Here is a tiny trained network, its code and every weight. The questions are about switching its units off for an input and a class, where a switched-off unit gives its printed mean instead of its output.

import numpy as np


def w(rows, s, z=0):
    codes = np.array(rows[::2]) - 128.0
    scale = np.full(codes.shape[1], s)
    scale[-1] = z or s
    return codes * scale


def f(y):
    return np.maximum(y, 0)


def log_softmax(a):
    a = a - a.max(-1, keepdims=True)
    return a - np.log(np.exp(a).sum(-1, keepdims=True))


def net(x, mask):
    res = np.array(x, float).reshape(1, 6) / 4 @ E
    y = f(res @ A[0][:, :-1].T + A[0][:, -1])
    res = res + np.where(mask, y, B[0][:, -1]) @ B[0][:, :-1]
    return log_softmax(res[-1] @ U[:, :-1].T + U[:, -1])


A, B = {}, {}
E = w([
[134,251,172,163,84,237,250,48,182,99,186],'x0',
[136,127,90,98,153,121,153,119,134,151,131],'x1',
[129,100,149,148,117,139,150,142,114,117,114],'x2',
[150,122,120,151,128,126,105,116,136,129,135],'x3',
[209,143,242,63,152,111,134,161,137,200,128],'x4',
[87,197,122,205,241,140,134,184,159,170,74],'x5',
],0.013)
A[0] = w([
[213,155,212,69,85,159,163,62,140,149,159,166],'N1',
[90,182,88,180,111,191,184,51,153,88,143,143],'N2',
[178,190,202,137,167,169,176,102,173,153,145,65],'N3',
[54,109,31,160,115,122,118,116,112,67,117,226],'N4',
[149,53,108,31,9,102,103,63,105,92,158,254],'N5',
[159,138,124,68,4,154,176,6,119,73,170,210],'N6',
],0.017,0.0044)
B[0] = w([
[174,98,172,80,110,128,111,146,188,120,135,229],'N1',
[108,139,70,125,155,154,150,122,135,24,136,237],'N2',
[152,198,148,162,124,135,143,166,76,195,107,222],'N3',
[73,159,123,186,94,175,130,123,98,239,148,219],'N4',
[173,173,118,64,71,168,158,187,68,88,148,246],'N5',
[105,86,161,136,119,110,112,2,110,155,123,251],'N6',
],0.022,0.034)
U = w([
[164,180,163,133,91,181,177,119,102,140,159,207],'0',
[91,62,114,127,106,105,120,29,90,68,155,19],'1',
[193,56,141,58,118,90,91,201,108,73,138,225],'2',
[175,83,204,102,122,115,112,66,182,131,139,8],'3',
[93,100,93,197,162,136,110,200,155,168,118,36],'4',
[98,147,90,183,204,132,151,92,140,36,107,122],'5',
[161,96,160,114,224,2,50,191,59,155,42,254],'6',
],0.011,0.0021)

Each question gives the input, the list of numbers given to net, and the class t.
The units are the neurons (one row each of A and B). Each row of codes is followed by its name. A weight is (code - 128) times the scale printed after its matrix; where a second scale follows, it is the last column's (A, B and U).
mask holds one flag per neuron, in row order. A switched-off neuron (its flag False) gives its mean, the last column of its row in B, instead of its output. The means were averaged over made-up inputs and are rounded, as every weight is.
A unit's drop is (log p(t) with every unit on - log p(t) with that unit switched off) / (log p(t) with every unit on - log p(t) with every unit switched off).
The circuit of an input: a set's keep is (log p(t) with only the set's units on - log p(t) with every unit switched off) / (log p(t) with every unit on - log p(t) with every unit switched off). Starting from all 6 units, units are removed one at a time, each time the one whose removal leaves the highest keep (on an exact tie, the one counted first), for as long as the keep stays at least 0.8.
circuit, biggest first: the units of the circuit, biggest drop first
most important unit: the unit with the biggest drop
k most important neurons: the k neurons with the biggest drops, biggest first
drop when u is switched off: that unit's drop, to one decimal
input [7,8,-3,-6,-1,-5], class 1: most important unit -> N6
input [2,-1,-6,8,0,4], class 5: circuit, biggest first -> [N5; N4]
input [0,6,3,7,-5,4], class 4: circuit, biggest first -> [N5; N6]
input [-3,3,1,-5,2,1], class 6: 2 most important neurons -> [N2; N5]
input [-6,8,8,-8,1,2], class 6: circuit, biggest first -> [N2; N5]
input [-3,-6,-2,8,1,3], class 6: 4 most important neurons -> [N2; N5; N4; N6]
input [8,3,3,-5,-2,0], class 1: 2 most important neurons -> [N6; N2]
input [0,-4,-3,2,-6,5], class 4: circuit, biggest first -> [N5; N6]
input [-5,0,-1,0,6,5], class 6: 3 most important neurons -> [N5; N2; N4]
input [4,-2,5,8,3,-6], class 3: 2 most important neurons -> [N6; N1]
input [5,6,3,6,0,8], class 5: 2 most important neurons -> [N2; N5]
input [-5,-2,1,0,4,2], class 6: circuit, biggest first -> [N5; N2]
input [4,3,-2,2,8,0], class 3: 2 most important neurons -> [N1; N5]
input [6,-7,5,-6,2,-2], class 3: circuit, biggest first -> [N1]
input [-4,3,6,5,8,5], class 6: circuit, biggest first -> [N5; N4]
input [1,3,-8,-5,7,-7], class 3: 3 most important neurons -> [N6; N1; N2]
input [-2,-8,-5,3,-1,8], class 4: 2 most important neurons -> [N5; N6]
input [-7,7,-2,-7,5,0], class 2: 3 most important neurons -> [N4; N3; N6]
input [-5,-2,4,0,1,0], class 2: 2 most important neurons -> [N6; N4]
input [-8,0,-8,2,7,1], class 6: circuit, biggest first -> [N5]
input [-3,8,1,-5,4,-8], class 2: 2 most important neurons -> [N5; N4]
input [4,-1,-4,2,-8,-5], class 1: drop when N6 is switched off -> 1.3
input [7,5,3,1,3,-8], class 3: drop when N6 is switched off -> 1.7
